Below are the code and all the weights of a small trained network. Each question names an input and a target symbol and asks about switching units off, where a switched-off unit gives its printed mean instead of its output.

import numpy as np


def w(rows, s, z=0):
    codes = np.array(rows[::2]) - 128.0
    scale = np.full(codes.shape[1], s)
    scale[-1] = z or s
    return codes * scale


def softmax(a):
    e = np.exp(a - a.max(-1, keepdims=True))
    return e / e.sum(-1, keepdims=True)


def log_softmax(a):
    a = a - a.max(-1, keepdims=True)
    return a - np.log(np.exp(a).sum(-1, keepdims=True))


def net(x, mask):
    ids = ['βγδεζηθμξπστφω'.index(c) for c in x.split()]
    T = len(ids)
    res = E[ids] + P[:T]
    u = 0
    for l in range(2):
        r = res
        for j in range(3):
            rows = slice(2 * j, 2 * j + 2)
            q, k, v = (r @ M[l][rows].T for M in (Q, K, V))
            z = softmax(np.where(np.tri(T) > 0, q @ k.T / 2**0.5, -1e9)) @ v
            o = O[l][rows]
            res = res + np.where(mask[u + j], z, o[:, -1]) @ o[:, :-1]
        u += 3
    return log_softmax(res[-1] @ U[:, :-1].T + U[:, -1])


Q, K, V, O = {}, {}, {}, {}
E = w([
[196,121,209,148,108,43,189,92,37],'β',
[71,87,189,146,202,129,46,75,185],'γ',
[51,208,116,82,58,28,81,108,139],'δ',
[177,63,120,132,44,151,149,236,196],'ε',
[166,184,186,131,7,219,73,102,61],'ζ',
[79,116,81,192,129,101,56,192,50],'η',
[73,140,237,189,175,126,172,222,89],'θ',
[118,205,195,112,119,108,199,138,254],'μ',
[229,116,170,50,179,59,62,228,92],'ξ',
[188,222,99,200,190,177,82,142,162],'π',
[30,185,121,217,67,154,211,68,147],'σ',
[186,68,85,229,141,22,171,46,179],'τ',
[235,154,184,38,119,161,129,57,150],'φ',
[137,234,64,102,205,115,201,106,74],'ω',
],0.0075)
P = w([
[79,34,79,82,142,222,141,151,125],'0',
[149,238,195,248,177,40,142,146,138],'1',
[141,235,226,239,150,36,106,149,150],'2',
[148,252,223,222,141,42,97,154,172],'3',
[157,245,221,203,125,26,100,152,174],'4',
[156,246,232,195,118,34,78,150,183],'5',
[161,248,232,197,117,28,75,152,182],'6',
[172,248,232,197,133,34,48,142,181],'7',
],0.0041)
Q[0] = w([
[154,254,230,169,125,76,72,178,168],'0.h0',
[108,5,27,71,124,190,180,79,84],'0.h0',
[132,37,29,91,126,209,147,110,70],'0.h1',
[127,30,23,81,124,219,147,107,79],'0.h1',
[161,161,194,193,176,108,175,202,191],'0.h2',
[132,44,2,46,128,217,175,77,90],'0.h2',
],0.0081)
K[0] = w([
[53,2,10,41,105,198,171,103,126],'0.h0',
[190,255,234,212,151,68,95,159,119],'0.h0',
[136,246,154,192,170,123,75,142,176],'0.h1',
[136,245,149,187,176,129,73,140,178],'0.h1',
[113,123,220,113,103,129,205,210,130],'0.h2',
[140,188,84,170,137,84,85,49,132],'0.h2',
],0.0069)
V[0] = w([
[88,189,49,136,94,179,201,133,67],'0.h0',
[118,99,26,140,132,35,146,133,58],'0.h0',
[204,141,66,21,151,177,141,138,131],'0.h1',
[84,204,221,52,111,58,84,148,38],'0.h1',
[175,172,189,153,87,11,253,100,140],'0.h2',
[181,122,143,221,181,156,145,211,82],'0.h2',
],0.0063)
O[0] = w([
[167,195,180,74,87,190,109,101,52,139],'0.h0',
[213,24,200,78,152,171,123,149,98,86],'0.h0',
[109,194,157,65,197,196,117,113,223,86],'0.h1',
[37,107,191,91,147,53,105,85,56,125],'0.h1',
[138,129,209,115,117,94,254,161,145,170],'0.h2',
[169,169,145,194,167,151,112,196,86,254],'0.h2',
],0.0071,0.0028)
Q[1] = w([
[219,204,159,144,139,149,104,131,167],'1.h0',
[137,103,76,186,115,150,55,174,127],'1.h0',
[165,192,173,130,147,33,71,176,152],'1.h1',
[105,15,57,80,95,222,199,60,96],'1.h1',
[143,186,221,253,65,68,66,163,176],'1.h2',
[116,82,39,7,199,174,206,95,74],'1.h2',
],0.0061)
K[1] = w([
[65,84,149,50,96,125,73,49,115],'1.h0',
[105,170,202,171,48,2,142,129,99],'1.h0',
[85,50,75,101,110,201,112,118,97],'1.h1',
[183,198,162,141,174,69,116,141,150],'1.h1',
[72,104,30,38,149,216,129,168,111],'1.h2',
[196,165,227,227,126,43,133,96,143],'1.h2',
],0.0071)
V[1] = w([
[93,102,137,9,139,191,121,40,140],'1.h0',
[144,200,64,122,3,136,133,115,83],'1.h0',
[110,203,179,183,131,62,209,108,158],'1.h1',
[161,151,200,97,99,168,181,206,120],'1.h1',
[172,220,69,161,211,159,117,84,192],'1.h2',
[212,214,144,197,175,150,98,163,37],'1.h2',
],0.0061)
O[1] = w([
[149,180,241,114,106,79,138,96,165,16],'1.h0',
[146,223,39,106,3,94,137,135,80,130],'1.h0',
[56,80,130,156,78,231,179,115,97,60],'1.h1',
[85,184,169,129,104,190,82,175,150,68],'1.h1',
[119,118,92,66,161,176,185,66,134,254],'1.h2',
[82,113,93,22,191,141,112,166,111,177],'1.h2',
],0.0062,0.0045)
U = w([
[85,113,191,166,174,152,193,205,90,32],'β',
[174,55,58,184,136,63,185,61,160,83],'γ',
[172,90,205,138,88,77,144,63,38,177],'δ',
[188,193,93,182,141,185,55,133,189,165],'ε',
[57,198,88,78,71,44,70,121,157,109],'ζ',
[214,82,136,49,155,64,62,181,93,36],'η',
[48,102,78,179,120,132,38,189,42,78],'θ',
[36,140,115,199,65,203,190,70,140,120],'μ',
[59,83,176,139,198,142,49,72,186,215],'ξ',
[95,137,67,46,187,153,206,95,75,204],'π',
[182,141,125,132,31,199,112,82,28,166],'σ',
[192,39,108,113,65,178,172,221,189,214],'τ',
[99,163,157,103,111,110,198,125,254,3],'φ',
[189,138,211,48,120,190,140,74,132,117],'ω',
],0.0067,0.0027)

Each question gives the input, a string of symbols that net reads in full, and the target symbol t.
The units are the heads (2 rows each of Q, K, V and O). Each row of codes is followed by its name. A weight is (code - 128) times the scale printed after its matrix; where a second scale follows, it is the last column's (O and U).
mask holds one flag per head, layer by layer. A switched-off head (its flag False) gives its mean, the last column of its rows in O, instead of its output. The means were averaged over made-up inputs and are rounded, as every weight is.
A unit's drop is (log p(t) with every unit on - log p(t) with that unit switched off) / (log p(t) with every unit on - log p(t) with every unit switched off).
The circuit of an input: a set's keep is (log p(t) with only the set's units on - log p(t) with every unit switched off) / (log p(t) with every unit on - log p(t) with every unit switched off). Starting from all 6 units, units are removed one at a time, each time the one whose removal leaves the highest keep (on an exact tie, the one counted first), for as long as the keep stays at least 0.8.
units of the circuit, in order: the units of the circuit, biggest drop first
most important unit: the unit with the biggest drop
which heads matter: for each layer, one digit per head in row order, 1 if its drop is at least 0.15 and else 0, layers parted by /
drop of u: that unit's drop, to one decimal
input π π γ σ π ξ τ, target π: most important unit => 1.h2
input π π γ π π γ δ, target π: units of the circuit, in order => [1.h2; 0.h1; 0.h2]
input δ β ε δ θ ε π θ, target δ: units of the circuit, in order => [0.h2; 1.h2; 0.h1]
input σ π π ω π β, target σ: units of the circuit, in order => [0.h0; 1.h0; 0.h1]
input π φ ε θ η γ, target π: units of the circuit, in order => [1.h2; 0.h2; 0.h1]
input η β η θ γ, target η: which heads matter => 101 / 011
input θ β δ γ ω π θ η, target θ: which heads matter => 010 / 101
input ξ δ θ δ, target ξ: units of the circuit, in order => [0.h1; 1.h0; 0.h0]
input η ξ ξ, target η: units of the circuit, in order => [1.h1; 0.h0; 0.h2]
input π θ δ η, target π: units of the circuit, in order => [1.h2; 0.h2; 0.h1]
input γ ξ σ ξ ξ, target γ: which heads matter => 101 / 011
input μ ξ μ δ ξ δ, target μ: units of the circuit, in order => [1.h1; 0.h0; 0.h2]
input π β μ δ π σ σ, target π: which heads matter => 011 / 001
input π μ ω γ π ζ ω β, target π: most important unit => 1.h2
input ζ ξ ω, target ζ: units of the circuit, in order => [1.h0; 0.h0; 0.h2; 1.h1]
input γ π η π γ, target γ: units of the circuit, in order => [0.h0; 1.h1; 0.h2; 1.h2]
input π δ γ γ, target π: units of the circuit, in order => [1.h2; 0.h1; 0.h2]
input ξ γ π θ γ, target ξ: units of the circuit, in order => [1.h0; 0.h1]
input π π μ, target π: which heads matter => 001 / 001
input γ μ π φ, target γ: most important unit => 0.h0
input θ π ζ ξ, target θ: which heads matter => 010 / 111
input ω π β π, target ω: which heads matter => 111 / 100
input φ μ θ, target φ: which heads matter => 011 / 100
input ε φ ω φ θ γ, target ε: which heads matter => 010 / 010
input γ η μ, target γ: drop of 0.h0 => 0.5
input η τ π δ ζ θ ε π, target η: drop of 0.h2 => 0.4
input γ γ θ ξ η π δ δ, target γ: drop of 1.h2 => 0.2
input δ μ σ ξ δ, target δ: most important unit => 0.h2
input η θ ω γ γ γ η, target η: drop of 1.h1 => 0.5
